Below is a small trained network, with its code and all its weights. Each question gives an input and a target symbol and asks what happens when units are switched off, that is, made to give their printed mean instead of their output.

import numpy as np


def w(rows, s, z=0):
    codes = np.array(rows[::2]) - 128.0
    scale = np.full(codes.shape[1], s)
    scale[-1] = z or s
    return codes * scale


def norm(h):
    return h / np.sqrt((h * h).mean(-1, keepdims=True) + 1e-5)


def f(y):
    return np.maximum(y, 0)


def softmax(a):
    e = np.exp(a - a.max(-1, keepdims=True))
    return e / e.sum(-1, keepdims=True)


def log_softmax(a):
    a = a - a.max(-1, keepdims=True)
    return a - np.log(np.exp(a).sum(-1, keepdims=True))


def net(x, mask):
    ids = ['ΦΩαβεζτ'.index(c) for c in x.split()]
    T = len(ids)
    res = E[ids] + P[:T]
    u = 0
    for l in range(2):
        r = norm(res)
        for j in range(2):
            rows = slice(2 * j, 2 * j + 2)
            q, k, v = (r @ M[l][rows].T for M in (Q, K, V))
            z = softmax(np.where(np.tri(T) > 0, q @ k.T / 2**0.5, -1e9)) @ v
            o = O[l][rows]
            res = res + np.where(mask[u + j], z, o[:, -1]) @ o[:, :-1]
        u += 2
        y = f(norm(res) @ A[l][:, :-1].T + A[l][:, -1])
        res = res + np.where(mask[u : u + 4], y, B[l][:, -1]) @ B[l][:, :-1]
        u += 4
    return log_softmax(norm(res)[-1] @ U[:, :-1].T + U[:, -1])


Q, K, V, O, A, B = {}, {}, {}, {}, {}, {}
E = w([
[149,40,111,190,177,96],'Φ',
[122,37,130,104,182,198],'Ω',
[148,79,202,70,74,131],'α',
[58,177,206,125,85,125],'β',
[96,157,96,74,253,66],'ε',
[116,129,10,5,191,68],'ζ',
[206,135,135,71,143,70],'τ',
],0.016)
P = w([
[13,16,139,50,109,61],'0',
[2,185,231,139,164,84],'1',
[64,39,133,96,45,93],'2',
[64,106,116,125,75,112],'3',
[95,100,130,139,45,148],'4',
[149,104,121,112,157,148],'5',
[120,161,150,182,158,170],'6',
[175,148,170,171,132,194],'7',
[141,197,170,186,194,199],'8',
],0.006)
Q[0] = w([
[80,99,39,141,110,156],'L0H0',
[146,139,6,164,51,139],'L0H0',
[142,99,171,114,174,84],'L0H1',
[71,137,153,96,192,119],'L0H1',
],0.013)
K[0] = w([
[40,56,187,62,81,94],'L0H0',
[1,117,230,92,148,10],'L0H0',
[53,140,86,62,68,148],'L0H1',
[125,161,77,31,166,187],'L0H1',
],0.0083)
V[0] = w([
[134,75,91,254,145,67],'L0H0',
[205,106,174,115,82,23],'L0H0',
[237,94,156,95,181,134],'L0H1',
[70,65,184,202,145,1],'L0H1',
],0.013)
O[0] = w([
[125,79,95,205,142,130,81],'L0H0',
[156,194,173,170,104,70,157],'L0H0',
[183,54,128,96,64,45,82],'L0H1',
[58,156,175,188,254,122,254],'L0H1',
],0.011,0.0075)
A[0] = w([
[99,80,110,101,146,207,4],'L0N0',
[90,254,81,155,118,54,14],'L0N1',
[175,234,174,131,133,144,111],'L0N2',
[217,173,83,250,255,20,172],'L0N3',
],0.0095,0.0016)
B[0] = w([
[186,127,149,78,121,167,201],'L0N0',
[225,44,154,78,183,101,212],'L0N1',
[98,128,166,72,41,170,215],'L0N2',
[159,98,243,212,113,141,255],'L0N3',
],0.011,0.0068)
Q[1] = w([
[118,102,107,242,130,80],'L1H0',
[111,159,92,103,167,8],'L1H0',
[119,142,216,92,108,172],'L1H1',
[74,105,164,138,86,144],'L1H1',
],0.015)
K[1] = w([
[131,65,124,164,253,66],'L1H0',
[139,104,56,36,155,62],'L1H0',
[233,207,71,154,99,174],'L1H1',
[197,117,93,97,145,160],'L1H1',
],0.012)
V[1] = w([
[197,171,84,233,101,79],'L1H0',
[108,223,2,117,153,89],'L1H0',
[194,20,170,209,130,174],'L1H1',
[31,79,63,53,142,24],'L1H1',
],0.016)
O[1] = w([
[52,168,168,207,88,70,24],'L1H0',
[119,97,184,62,252,124,3],'L1H0',
[179,32,64,97,198,98,154],'L1H1',
[191,233,48,189,176,67,109],'L1H1',
],0.012,0.018)
A[1] = w([
[198,171,227,163,195,59,93],'L1N0',
[163,100,80,136,171,233,167],'L1N1',
[122,92,101,29,154,59,187],'L1N2',
[80,210,75,252,110,179,254],'L1N3',
],0.014,0.0017)
B[1] = w([
[50,138,106,46,17,94,162],'L1N0',
[64,85,92,141,10,166,247],'L1N1',
[164,115,201,166,198,72,182],'L1N2',
[216,17,94,198,171,204,201],'L1N3',
],0.013,0.011)
U = w([
[141,194,151,125,95,107,80],'Φ',
[248,112,126,101,189,120,230],'Ω',
[35,105,154,127,53,23,51],'α',
[56,40,171,254,173,79,122],'β',
[54,124,222,127,162,231,247],'ε',
[153,107,242,114,23,83,1],'ζ',
[34,34,35,72,87,130,33],'τ',
],0.0067,0.0023)

Each question gives the input, a string of symbols that net reads in full, and the target symbol t.
The units are the heads (2 rows each of Q, K, V and O) and the neurons (one row each of A and B). Each row of codes is followed by its name. A weight is (code - 128) times the scale printed after its matrix; where a second scale follows, it is the last column's (O, A, B and U).
mask holds one flag per unit, layer by layer, with each layer's heads first. A switched-off unit (its flag False) gives its mean, the last column of its rows in O or B, instead of its output. The means were averaged over made-up inputs and are rounded, as every weight is.
A unit's drop is (log p(t) with every unit on - log p(t) with that unit switched off) / (log p(t) with every unit on - log p(t) with every unit switched off).
The circuit of an input: a set's keep is (log p(t) with only the set's units on - log p(t) with every unit switched off) / (log p(t) with every unit on - log p(t) with every unit switched off). Starting from all 12 units, units are removed one at a time, each time the one whose removal leaves the highest keep (on an exact tie, the one counted first), for as long as the keep stays at least 0.8.
units of the circuit, in order: the units of the circuit, biggest drop first
top k neurons: the k neurons with the biggest drops, biggest first
top k neurons in layer l: the k neurons of layer l with the biggest drops, biggest first
which heads matter: for each layer, one digit per head in row order, 1 if its drop is at least 0.15 and else 0, layers parted by /
drop when u is switched off: that unit's drop, to one decimal
input α ε Ω ζ, target Ω: which heads matter	00 / 00
input β β Φ ζ Φ β, target β: units of the circuit, in order	[L0H0]
input τ τ τ β, target α: units of the circuit, in order	[L0H0 L1H0 L1N0]
input β β Φ, target ε: which heads matter	01 / 01
input Ω ε β β, target Ω: top 2 neurons	[L0N3 L1N2]
input ζ β Φ Φ β β ε, target β: units of the circuit, in order	[L0H0 L1H0]
input ζ β β α, target Ω: which heads matter	00 / 11
input α α ε, target α: top 4 neurons	[L1N0 L0N1 L0N0 L1N3]
input Φ Ω β, target β: which heads matter	11 / 10
input ζ Φ Φ τ ζ Ω β, target τ: which heads matter	10 / 00
input β τ Φ ε β α, target β: units of the circuit, in order	[L0H0 L1H0 L0H1]
input α α α ζ β τ, target ζ: top 2 neurons in layer 0	[L0N1 L0N3]
input Φ Ω α Ω Ω β, target τ: top 2 neurons in layer 1	[L1N1 L1N3]
input Ω Ω β Ω Ω Ω τ β τ, target ζ: top neuron in layer 1	[L1N3]
input ζ β ζ Φ α τ β β ε, target ζ: top 2 neurons	[L0N3 L0N1]
input β ζ β, target Ω: top 2 neurons in layer 1	[L1N3 L1N1]
input α β ζ β α, target Ω: drop when L1H1 is switched off	1.5
input β β α, target ε: drop when L1N0 is switched off	0.1
input β β β α, target ε: drop when L0N2 is switched off	-0.1
input β Ω β τ, target ε: units of the circuit, in order	[L0H1]
